Below is a small trained network, with its code and all its weights. Each question gives an input and a class and asks what happens when units are switched off, that is, made to give their printed mean instead of their output.

import numpy as np


def w(rows, s, z=0):
    codes = np.array(rows[::2]) - 128.0
    scale = np.full(codes.shape[1], s)
    scale[-1] = z or s
    return codes * scale


def f(y):
    return np.maximum(y, 0)


def log_softmax(a):
    a = a - a.max(-1, keepdims=True)
    return a - np.log(np.exp(a).sum(-1, keepdims=True))


def net(x, mask):
    res = np.array(x, float).reshape(1, 5) / 4 @ E
    y = f(res @ A[0][:, :-1].T + A[0][:, -1])
    res = res + np.where(mask, y, B[0][:, -1]) @ B[0][:, :-1]
    return log_softmax(res[-1] @ U[:, :-1].T + U[:, -1])


A, B = {}, {}
E = w([
[130,128,128,128],'x0',
[107,252,86,78],'x1',
[237,200,187,109],'x2',
[130,126,127,129],'x3',
[79,119,159,44],'x4',
],0.014)
A[0] = w([
[157,111,75,162,103],'neuron 1',
[143,166,80,168,134],'neuron 2',
[144,165,58,164,138],'neuron 3',
[144,54,176,115,10],'neuron 4',
[102,223,48,102,63],'neuron 5',
[103,95,200,18,106],'neuron 6',
[46,77,7,140,60],'neuron 7',
[176,113,101,204,108],'neuron 8',
[95,175,173,203,77],'neuron 9',
],0.014,0.013)
B[0] = w([
[80,140,170,99,158],'neuron 1',
[84,167,118,110,179],'neuron 2',
[103,135,110,99,187],'neuron 3',
[108,125,174,248,171],'neuron 4',
[133,27,185,251,228],'neuron 5',
[79,206,108,146,236],'neuron 6',
[208,199,160,129,251],'neuron 7',
[66,184,112,147,188],'neuron 8',
[120,158,160,108,137],'neuron 9',
],0.011,0.013)
U = w([
[114,93,200,219,47],'0',
[249,228,195,143,55],'1',
[109,144,141,137,247],'2',
[27,194,155,138,41],'3',
[119,134,146,133,254],'4',
[117,91,73,89,192],'5',
[183,67,84,38,91],'6',
],0.013,0.018)

Each question gives the input, the list of numbers given to net, and the class t.
The units are the neurons (one row each of A and B). Each row of codes is followed by its name. A weight is (code - 128) times the scale printed after its matrix; where a second scale follows, it is the last column's (A, B and U).
mask holds one flag per neuron, in row order. A switched-off neuron (its flag False) gives its mean, the last column of its row in B, instead of its output. The means were averaged over made-up inputs and are rounded, as every weight is.
A unit's drop is (log p(t) with every unit on - log p(t) with that unit switched off) / (log p(t) with every unit on - log p(t) with every unit switched off).
The circuit of an input: a set's keep is (log p(t) with only the set's units on - log p(t) with every unit switched off) / (log p(t) with every unit on - log p(t) with every unit switched off). Starting from all 9 units, units are removed one at a time, each time the one whose removal leaves the highest keep (on an exact tie, the one counted first), for as long as the keep stays at least 0.8.
circuit, biggest first: the units of the circuit, biggest drop first
unit that matters most: the unit with the biggest drop
k most important neurons: the k neurons with the biggest drops, biggest first
drop of u: that unit's drop, to one decimal
input [-1,1,2,-6,-7], class 3: unit that matters most => neuron 8
input [0,-5,-3,8,-4], class 2: 2 most important neurons => [neuron 5; neuron 8]
input [-8,3,2,0,-1], class 4: circuit, biggest first => [neuron 7; neuron 6]
input [-7,-2,7,-2,8], class 3: 3 most important neurons => [neuron 6; neuron 7; neuron 5]
input [8,4,6,-2,-5], class 4: circuit, biggest first => [neuron 7; neuron 3]
input [5,1,1,3,-7], class 3: circuit, biggest first => [neuron 8; neuron 2]
input [7,4,-2,-5,-7], class 3: 3 most important neurons => [neuron 2; neuron 8; neuron 3]
input [-4,-5,-8,-6,0], class 1: 2 most important neurons => [neuron 7; neuron 5]
input [6,-2,1,-6,7], class 3: 3 most important neurons => [neuron 6; neuron 5; neuron 7]
input [-3,0,-4,-4,2], class 1: circuit, biggest first => [neuron 7; neuron 5; neuron 8]
input [8,4,2,-6,2], class 4: 2 most important neurons => [neuron 7; neuron 4]
input [4,-7,6,7,-6], class 0: 2 most important neurons => [neuron 7; neuron 4]
input [2,8,7,0,2], class 0: 2 most important neurons => [neuron 5; neuron 7]
input [6,-1,5,3,5], class 4: circuit, biggest first => [neuron 7]
input [2,-6,-7,6,-6], class 1: 2 most important neurons => [neuron 7; neuron 5]
input [0,3,-1,2,-6], class 3: 2 most important neurons => [neuron 2; neuron 8]
input [0,6,5,5,8], class 3: 2 most important neurons => [neuron 6; neuron 7]
input [-3,5,4,8,2], class 2: 2 most important neurons => [neuron 7; neuron 4]
input [6,-2,3,-3,-5], class 4: 2 most important neurons => [neuron 7; neuron 6]
input [7,-2,-1,-3,8], class 3: circuit, biggest first => [neuron 6]
input [5,-1,4,-3,-6], class 3: drop of neuron 7 => 0.3
input [1,8,-6,-7,-7], class 0: drop of neuron 5 => 2.0
input [4,8,-7,0,-6], class 0: drop of neuron 5 => 2.0
input [1,8,-2,6,3], class 0: drop of neuron 5 => 1.0
